Below is a small trained network, with its code and all its weights. Each question gives an input and a target symbol and asks what happens when units are switched off, that is, made to give their printed mean instead of their output.

import numpy as np


def w(rows, s, z=0):
    codes = np.array(rows[::2]) - 128.0
    scale = np.full(codes.shape[1], s)
    scale[-1] = z or s
    return codes * scale


def softmax(a):
    e = np.exp(a - a.max(-1, keepdims=True))
    return e / e.sum(-1, keepdims=True)


def log_softmax(a):
    a = a - a.max(-1, keepdims=True)
    return a - np.log(np.exp(a).sum(-1, keepdims=True))


def net(x, mask):
    ids = ['βγδεθξπστω'.index(c) for c in x.split()]
    T = len(ids)
    res = E[ids] + P[:T]
    u = 0
    for l in range(2):
        r = res
        for j in range(3):
            rows = slice(2 * j, 2 * j + 2)
            q, k, v = (r @ M[l][rows].T for M in (Q, K, V))
            z = softmax(np.where(np.tri(T) > 0, q @ k.T / 2**0.5, -1e9)) @ v
            o = O[l][rows]
            res = res + np.where(mask[u + j], z, o[:, -1]) @ o[:, :-1]
        u += 3
    return log_softmax(res[-1] @ U[:, :-1].T + U[:, -1])


Q, K, V, O = {}, {}, {}, {}
E = w([
[79,133,212],'β',
[144,151,149],'γ',
[190,173,144],'δ',
[167,168,96],'ε',
[152,159,70],'θ',
[78,124,106],'ξ',
[140,150,150],'π',
[107,128,253],'σ',
[69,127,176],'τ',
[87,126,171],'ω',
],0.025)
P = w([
[130,66,97],'0',
[133,162,111],'1',
[113,8,109],'2',
[121,122,154],'3',
[119,156,115],'4',
[159,194,125],'5',
[140,110,165],'6',
[113,154,122],'7',
[154,223,129],'8',
[149,107,159],'9',
],0.018)
Q[0] = w([
[128,83,134],'L0H0',
[205,187,92],'L0H0',
[159,164,143],'L0H1',
[133,252,105],'L0H1',
[107,163,124],'L0H2',
[120,189,144],'L0H2',
],0.018)
K[0] = w([
[224,109,34],'L0H0',
[71,146,103],'L0H0',
[188,151,166],'L0H1',
[249,110,53],'L0H1',
[163,179,86],'L0H2',
[103,203,57],'L0H2',
],0.011)
V[0] = w([
[92,139,127],'L0H0',
[218,106,17],'L0H0',
[59,116,203],'L0H1',
[206,51,145],'L0H1',
[186,255,26],'L0H2',
[42,185,157],'L0H2',
],0.0077)
O[0] = w([
[63,194,107,128],'L0H0',
[153,133,104,26],'L0H0',
[216,155,44,108],'L0H1',
[96,76,89,156],'L0H1',
[176,14,71,255],'L0H2',
[60,1,114,113],'L0H2',
],0.0079,0.0075)
Q[1] = w([
[202,105,138],'L1H0',
[119,114,236],'L1H0',
[149,24,154],'L1H1',
[180,148,56],'L1H1',
[170,135,235],'L1H2',
[11,5,137],'L1H2',
],0.013)
K[1] = w([
[190,156,90],'L1H0',
[233,99,109],'L1H0',
[90,2,100],'L1H1',
[212,194,88],'L1H1',
[145,117,173],'L1H2',
[45,34,153],'L1H2',
],0.0099)
V[1] = w([
[40,89,178],'L1H0',
[174,145,205],'L1H0',
[93,150,24],'L1H1',
[250,194,157],'L1H1',
[1,149,49],'L1H2',
[144,75,156],'L1H2',
],0.0096)
O[1] = w([
[120,76,140,43],'L1H0',
[159,160,130,188],'L1H0',
[128,67,89,72],'L1H1',
[166,114,254,153],'L1H1',
[183,150,105,2],'L1H2',
[116,244,178,164],'L1H2',
],0.0071,0.0081)
U = w([
[73,166,115,10],'β',
[145,115,122,84],'γ',
[250,145,128,252],'δ',
[214,72,100,63],'ε',
[218,51,72,152],'θ',
[106,123,48,214],'ξ',
[139,125,117,80],'π',
[86,112,186,34],'σ',
[66,169,80,188],'τ',
[83,132,105,47],'ω',
],0.012,0.0029)

Each question gives the input, a string of symbols that net reads in full, and the target symbol t.
The units are the heads (2 rows each of Q, K, V and O). Each row of codes is followed by its name. A weight is (code - 128) times the scale printed after its matrix; where a second scale follows, it is the last column's (O and U).
mask holds one flag per head, layer by layer. A switched-off head (its flag False) gives its mean, the last column of its rows in O, instead of its output. The means were averaged over made-up inputs and are rounded, as every weight is.
A unit's drop is (log p(t) with every unit on - log p(t) with that unit switched off) / (log p(t) with every unit on - log p(t) with every unit switched off).
The circuit of an input: a set's keep is (log p(t) with only the set's units on - log p(t) with every unit switched off) / (log p(t) with every unit on - log p(t) with every unit switched off). Starting from all 6 units, units are removed one at a time, each time the one whose removal leaves the highest keep (on an exact tie, the one counted first), for as long as the keep stays at least 0.8.
units of the circuit, in order: the units of the circuit, biggest drop first
heads that matter: for each layer, one digit per head in row order, 1 if its drop is at least 0.15 and else 0, layers parted by /
drop of u: that unit's drop, to one decimal
input σ σ δ ε δ ε β, target δ: heads that matter -> 010 / 000
input ε ε δ δ δ ε θ ε, target θ: units of the circuit, in order -> (L0H2)
input ε τ δ σ σ σ δ, target σ: heads that matter -> 001 / 001
input ε δ θ ω, target δ: heads that matter -> 111 / 000
input δ σ β τ θ δ β, target θ: heads that matter -> 011 / 010
input ε δ τ τ, target δ: heads that matter -> 011 / 000
input π τ δ, target δ: units of the circuit, in order -> (L0H1; L0H2)
input δ θ σ δ, target θ: units of the circuit, in order -> (L0H2; L1H1)
input δ π σ ξ σ ξ, target ξ: units of the circuit, in order -> (L0H2; L1H1; L0H1; L1H2)
input ε σ σ γ, target σ: units of the circuit, in order -> (L0H1; L1H1; L0H0; L0H2)
input δ δ τ, target τ: drop of L0H2 -> 0.8
input δ δ σ σ ξ, target ξ: drop of L0H1 -> 0.7
input ω δ δ σ, target δ: drop of L0H0 -> 0.1
input δ σ β τ β, target τ: units of the circuit, in order -> (L1H1)
input σ π δ π δ δ ω, target δ: drop of L1H2 -> 0.0
